Here is a tiny trained network, its code and every weight. The questions are about switching its units off for an input and a class, where a switched-off unit gives its printed mean instead of its output.

import numpy as np


def w(rows, s, z=0):
    codes = np.array(rows[::2]) - 128.0
    scale = np.full(codes.shape[1], s)
    scale[-1] = z or s
    return codes * scale


def norm(h):
    return h / np.sqrt((h * h).mean(-1, keepdims=True) + 1e-5)


def f(y):
    return y / 2 * (1 + np.tanh(0.7978845608 * (y + 0.044715 * y**3)))


def log_softmax(a):
    a = a - a.max(-1, keepdims=True)
    return a - np.log(np.exp(a).sum(-1, keepdims=True))


def net(x, mask):
    res = np.array(x, float).reshape(1, 4) / 4 @ E
    u = 0
    for l in range(2):
        y = f(norm(res) @ A[l][:, :-1].T + A[l][:, -1])
        res = res + np.where(mask[u : u + 8], y, B[l][:, -1]) @ B[l][:, :-1]
        u += 8
    return log_softmax(norm(res)[-1] @ U[:, :-1].T + U[:, -1])


A, B = {}, {}
E = w([
[38,69,133,161],'x0',
[166,184,44,48],'x1',
[227,106,77,95],'x2',
[145,26,151,2],'x3',
],0.0069)
A[0] = w([
[155,115,62,122,139],'L0N1',
[140,227,108,69,180],'L0N2',
[235,141,127,181,53],'L0N3',
[60,117,147,163,146],'L0N4',
[196,183,34,86,178],'L0N5',
[192,41,2,189,251],'L0N6',
[118,135,156,71,148],'L0N7',
[126,124,99,80,3],'L0N8',
],0.0089,0.0034)
B[0] = w([
[151,17,135,130,157],'L0N1',
[254,88,42,112,218],'L0N2',
[131,125,187,193,164],'L0N3',
[93,246,89,184,178],'L0N4',
[139,36,103,120,255],'L0N5',
[75,69,230,33,228],'L0N6',
[214,140,36,94,156],'L0N7',
[186,122,170,112,120],'L0N8',
],0.0064,0.0051)
A[1] = w([
[219,223,171,46,194],'L1N1',
[144,126,100,181,43],'L1N2',
[47,94,248,115,116],'L1N3',
[141,178,142,114,3],'L1N4',
[28,107,183,117,176],'L1N5',
[211,212,88,55,105],'L1N6',
[66,25,127,111,209],'L1N7',
[113,174,153,132,4],'L1N8',
],0.011,0.0034)
B[1] = w([
[89,49,73,183,192],'L1N1',
[156,120,116,128,126],'L1N2',
[102,201,137,131,237],'L1N3',
[145,135,128,113,108],'L1N4',
[141,201,138,182,225],'L1N5',
[113,86,6,123,202],'L1N6',
[254,204,140,94,254],'L1N7',
[126,127,107,138,120],'L1N8',
],0.0086,0.0062)
U = w([
[209,59,59,123,154],'0',
[124,173,169,233,183],'1',
[190,21,32,111,178],'2',
[121,164,90,195,51],'3',
[254,107,154,39,3],'4',
],0.0071,0.0031)

Each question gives the input, the list of numbers given to net, and the class t.
The units are the neurons (one row each of A and B). Each row of codes is followed by its name. A weight is (code - 128) times the scale printed after its matrix; where a second scale follows, it is the last column's (A, B and U).
mask holds one flag per neuron, layer by layer. A switched-off neuron (its flag False) gives its mean, the last column of its row in B, instead of its output. The means were averaged over made-up inputs and are rounded, as every weight is.
A unit's drop is (log p(t) with every unit on - log p(t) with that unit switched off) / (log p(t) with every unit on - log p(t) with every unit switched off).
The circuit of an input: a set's keep is (log p(t) with only the set's units on - log p(t) with every unit switched off) / (log p(t) with every unit on - log p(t) with every unit switched off). Starting from the 12 units with the biggest drops (on a tie, the unit counted first), units are removed one at a time, each time the one whose removal leaves the highest keep (on an exact tie, the one counted first), for as long as the keep stays at least 0.8.
units of the circuit, in order: the units of the circuit, biggest drop first
k most important neurons: the k neurons with the biggest drops, biggest first
top k neurons in layer l: the k neurons of layer l with the biggest drops, biggest first
drop when u is switched off: that unit's drop, to one decimal
input [1,-5,-4,8], class 1: units of the circuit, in order => [L0N2 L1N5]
input [1,0,6,0], class 4: units of the circuit, in order => [L0N6 L1N6]
input [-6,-7,1,4], class 1: units of the circuit, in order => [L0N2 L0N5 L1N3]
input [0,-7,1,7], class 1: units of the circuit, in order => [L0N2 L1N3 L1N5]
input [6,1,6,-4], class 4: 2 most important neurons => [L1N7 L0N1]
input [0,-7,4,3], class 1: top 2 neurons in layer 0 => [L0N2 L0N5]
input [5,-2,7,-1], class 4: most important neuron => [L1N7]
input [-7,-7,-3,4], class 1: 2 most important neurons => [L0N2 L0N5]
input [7,0,-6,8], class 3: drop when L1N5 is switched off => 0.2
input [-4,1,-3,-5], class 2: drop when L1N5 is switched off => 0.2
input [0,-4,1,1], class 1: drop when L0N5 is switched off => 0.1
input [-5,-1,-4,5], class 2: drop when L0N4 is switched off => 0.0
